Below are the code and all the weights of a small trained network. Each question names an input and a class and asks about switching units off, where a switched-off unit gives its printed mean instead of its output.

import numpy as np


def w(rows, s, z=0):
    codes = np.array(rows[::2]) - 128.0
    scale = np.full(codes.shape[1], s)
    scale[-1] = z or s
    return codes * scale


def norm(h):
    return h / np.sqrt((h * h).mean(-1, keepdims=True) + 1e-5)


def f(y):
    return np.maximum(y, 0)


def log_softmax(a):
    a = a - a.max(-1, keepdims=True)
    return a - np.log(np.exp(a).sum(-1, keepdims=True))


def net(x, mask):
    res = np.array(x, float).reshape(1, 4) / 4 @ E
    u = 0
    for l in range(2):
        y = f(norm(res) @ A[l][:, :-1].T + A[l][:, -1])
        res = res + np.where(mask[u : u + 6], y, B[l][:, -1]) @ B[l][:, :-1]
        u += 6
    return log_softmax(norm(res)[-1] @ U[:, :-1].T + U[:, -1])


A, B = {}, {}
E = w([
[28,77,253,83,90,240,138,211,102],'x0',
[106,104,17,124,76,79,136,64,76],'x1',
[90,201,77,64,119,61,133,127,97],'x2',
[188,105,81,78,100,70,88,216,158],'x3',
],0.0071)
A[0] = w([
[72,169,117,119,111,181,223,34,58,59],'0.n1',
[157,34,82,158,85,109,130,150,90,47],'0.n2',
[103,71,95,166,67,103,83,143,34,77],'0.n3',
[143,149,170,190,153,253,184,74,69,138],'0.n4',
[215,45,29,95,52,216,80,160,79,3],'0.n5',
[2,136,139,99,45,99,70,167,63,33],'0.n6',
],0.007,0.0047)
B[0] = w([
[40,171,113,10,174,206,155,53,204,215],'0.n1',
[178,5,100,95,24,45,120,107,148,183],'0.n2',
[158,36,161,119,139,163,175,169,216,193],'0.n3',
[45,105,133,190,184,158,143,107,179,253],'0.n4',
[156,109,119,120,51,161,195,88,233,196],'0.n5',
[141,188,147,196,52,112,68,167,1,221],'0.n6',
],0.0081,0.0052)
A[1] = w([
[200,182,1,98,185,17,121,2,96,14],'1.n1',
[173,86,218,215,152,124,86,138,169,1],'1.n2',
[28,102,170,137,48,177,102,178,94,63],'1.n3',
[209,79,109,168,95,128,71,177,121,190],'1.n4',
[114,196,184,92,172,123,123,133,108,77],'1.n5',
[173,150,144,36,144,107,40,198,207,101],'1.n6',
],0.0082,0.0028)
B[1] = w([
[179,80,102,110,218,154,8,138,42,255],'1.n1',
[132,112,133,239,138,5,170,163,110,171],'1.n2',
[222,255,41,125,64,33,44,67,90,210],'1.n3',
[84,74,146,45,118,227,165,29,88,200],'1.n4',
[146,37,110,24,15,96,183,130,132,155],'1.n5',
[81,166,88,81,195,128,245,204,146,178],'1.n6',
],0.0071,0.0094)
U = w([
[142,215,162,102,28,114,80,182,48,203],'0',
[44,169,152,95,145,195,124,54,151,69],'1',
[189,46,103,101,55,131,168,133,170,62],'2',
[198,104,90,101,213,121,51,140,57,251],'3',
[124,121,210,247,165,126,151,155,164,141],'4',
[168,139,153,81,165,104,242,247,131,20],'5',
],0.016,0.0021)

Each question gives the input, the list of numbers given to net, and the class t.
The units are the neurons (one row each of A and B). Each row of codes is followed by its name. A weight is (code - 128) times the scale printed after its matrix; where a second scale follows, it is the last column's (A, B and U).
mask holds one flag per neuron, layer by layer. A switched-off neuron (its flag False) gives its mean, the last column of its row in B, instead of its output. The means were averaged over made-up inputs and are rounded, as every weight is.
A unit's drop is (log p(t) with every unit on - log p(t) with that unit switched off) / (log p(t) with every unit on - log p(t) with every unit switched off).
The circuit of an input: a set's keep is (log p(t) with only the set's units on - log p(t) with every unit switched off) / (log p(t) with every unit on - log p(t) with every unit switched off). Starting from all 12 units, units are removed one at a time, each time the one whose removal leaves the highest keep (on an exact tie, the one counted first), for as long as the keep stays at least 0.8.
circuit, biggest first: the units of the circuit, biggest drop first
unit that matters most: the unit with the biggest drop
top k neurons: the k neurons with the biggest drops, biggest first
top k neurons in layer l: the k neurons of layer l with the biggest drops, biggest first
drop of u: that unit's drop, to one decimal
input [7,-4,-5,4], class 0: circuit, biggest first -> (1.n3)
input [8,7,-6,-1], class 0: top 2 neurons -> (1.n3; 0.n6)
input [0,-5,4,-2], class 5: top 2 neurons in layer 1 -> (1.n5; 1.n1)
input [7,-2,8,-6], class 0: top 2 neurons in layer 1 -> (1.n3; 1.n4)
input [7,-4,-4,8], class 5: top 2 neurons in layer 1 -> (1.n6; 1.n1)
input [5,-3,8,-6], class 0: top 2 neurons -> (0.n6; 1.n3)
input [3,8,3,5], class 2: top 3 neurons -> (0.n3; 0.n5; 0.n2)
input [6,5,6,-5], class 0: top 2 neurons in layer 0 -> (0.n6; 0.n5)
input [7,-6,-7,8], class 5: top 2 neurons in layer 1 -> (1.n6; 1.n1)
input [0,4,3,4], class 2: circuit, biggest first -> (0.n3; 0.n5)
input [8,4,-8,0], class 0: top 2 neurons -> (1.n3; 1.n6)
input [7,-2,-4,5], class 0: top 2 neurons in layer 1 -> (1.n3; 1.n1)
input [2,3,-1,0], class 2: top 2 neurons in layer 0 -> (0.n3; 0.n5)
input [-3,4,0,-5], class 1: unit that matters most -> 0.n1
input [-2,-2,-3,1], class 4: top 2 neurons -> (1.n2; 0.n1)
input [-3,6,-1,-5], class 1: top 2 neurons -> (0.n1; 1.n3)
input [0,0,-3,8], class 2: top 2 neurons in layer 0 -> (0.n5; 0.n2)
input [-2,1,1,-3], class 1: drop of 0.n1 -> 1.5
input [0,1,-1,1], class 2: drop of 1.n1 -> 0.0
input [2,-3,-2,0], class 4: drop of 1.n1 -> 0.1
input [6,1,-2,0], class 0: circuit, biggest first -> (1.n3)
